Below are the code and all the weights of a small trained network. Each question names an input and a class and asks about switching units off, where a switched-off unit gives its printed mean instead of its output.

import numpy as np


def w(rows, s, z=0):
    codes = np.array(rows[::2]) - 128.0
    scale = np.full(codes.shape[1], s)
    scale[-1] = z or s
    return codes * scale


def f(y):
    return np.maximum(y, 0)


def log_softmax(a):
    a = a - a.max(-1, keepdims=True)
    return a - np.log(np.exp(a).sum(-1, keepdims=True))


def net(x, mask):
    res = np.array(x, float).reshape(1, 7) / 4 @ E
    y = f(res @ A[0][:, :-1].T + A[0][:, -1])
    res = res + np.where(mask, y, B[0][:, -1]) @ B[0][:, :-1]
    return log_softmax(res[-1] @ U[:, :-1].T + U[:, -1])


A, B = {}, {}
E = w([
[128,170,168,18,174,174,61,159],'x0',
[110,119,185,173,248,88,150,98],'x1',
[134,158,86,138,145,122,123,99],'x2',
[110,134,189,124,99,175,137,94],'x3',
[116,132,140,124,119,140,131,115],'x4',
[100,139,140,220,132,190,77,192],'x5',
[125,98,158,120,115,124,125,139],'x6',
],0.012)
A[0] = w([
[141,148,116,91,90,204,8,171,118],'n1',
[210,128,104,59,54,133,180,117,108],'n2',
[113,133,131,180,57,94,91,132,213],'n3',
[85,112,110,154,105,110,174,132,253],'n4',
[152,146,146,114,103,78,171,91,174],'n5',
[157,123,148,153,116,98,172,127,215],'n6',
[90,149,185,82,158,82,102,111,120],'n7',
[61,174,137,65,164,125,107,158,236],'n8',
[99,112,152,160,171,122,181,124,188],'n9',
],0.015,0.0048)
B[0] = w([
[84,138,127,80,21,43,68,159,250],'n1',
[201,79,64,108,139,254,39,172,210],'n2',
[95,166,104,205,118,220,214,245,195],'n3',
[55,174,27,197,103,133,161,137,194],'n4',
[46,49,100,32,136,72,38,154,185],'n5',
[69,95,32,133,107,116,149,121,181],'n6',
[199,58,152,129,200,107,174,131,190],'n7',
[180,106,178,110,166,86,88,120,216],'n8',
[23,74,92,135,142,190,14,2,197],'n9',
],0.0084,0.018)
U = w([
[110,149,85,121,141,246,161,132,211],'0',
[61,143,121,92,66,72,129,106,192],'1',
[205,162,173,144,147,165,41,146,110],'2',
[171,142,165,55,186,118,201,111,4],'3',
[130,232,131,143,69,206,254,180,58],'4',
],0.011,0.0025)

Each question gives the input, the list of numbers given to net, and the class t.
The units are the neurons (one row each of A and B). Each row of codes is followed by its name. A weight is (code - 128) times the scale printed after its matrix; where a second scale follows, it is the last column's (A, B and U).
mask holds one flag per neuron, in row order. A switched-off neuron (its flag False) gives its mean, the last column of its row in B, instead of its output. The means were averaged over made-up inputs and are rounded, as every weight is.
A unit's drop is (log p(t) with every unit on - log p(t) with that unit switched off) / (log p(t) with every unit on - log p(t) with every unit switched off).
The circuit of an input: a set's keep is (log p(t) with only the set's units on - log p(t) with every unit switched off) / (log p(t) with every unit on - log p(t) with every unit switched off). Starting from all 9 units, units are removed one at a time, each time the one whose removal leaves the highest keep (on an exact tie, the one counted first), for as long as the keep stays at least 0.8.
circuit, biggest first: the units of the circuit, biggest drop first
k most important neurons: the k neurons with the biggest drops, biggest first
drop when u is switched off: that unit's drop, to one decimal
input [0,5,-7,-1,4,2,3], class 0: 4 most important neurons -> [n1; n5; n9; n8]
input [-2,-8,-3,-8,1,8,8], class 4: circuit, biggest first -> [n3]
input [-5,-1,8,8,4,5,6], class 4: 2 most important neurons -> [n3; n2]
input [-5,0,-6,-2,-6,8,-8], class 4: circuit, biggest first -> [n3; n2]
input [1,7,-1,-1,-5,0,2], class 3: circuit, biggest first -> [n1; n2]
input [5,-1,-6,1,3,5,-8], class 1: 2 most important neurons -> [n1; n2]
input [0,-3,-8,-3,1,7,6], class 4: circuit, biggest first -> [n3; n9]
input [1,-3,-4,2,5,6,5], class 1: 3 most important neurons -> [n1; n2; n4]
input [4,-2,7,4,2,6,0], class 1: 2 most important neurons -> [n1; n2]
input [7,0,-8,-3,7,-2,-6], class 2: 3 most important neurons -> [n8; n1; n6]
input [-8,6,7,-2,-5,6,7], class 0: 2 most important neurons -> [n9; n1]
input [-1,2,-2,-4,-2,1,-3], class 0: 2 most important neurons -> [n1; n5]
input [-7,-6,-8,-1,-8,0,3], class 0: 2 most important neurons -> [n2; n1]
input [1,5,-5,2,2,-8,5], class 3: 2 most important neurons -> [n7; n1]
input [-2,0,-4,2,8,4,8], class 4: most important neuron -> [n2]
input [-4,-3,-4,-5,4,3,0], class 4: drop when n8 is switched off -> 0.0
input [5,-5,-2,-8,5,7,-1], class 1: drop when n1 is switched off -> 1.6
input [6,-8,-5,-1,5,6,7], class 1: drop when n1 is switched off -> 4.0
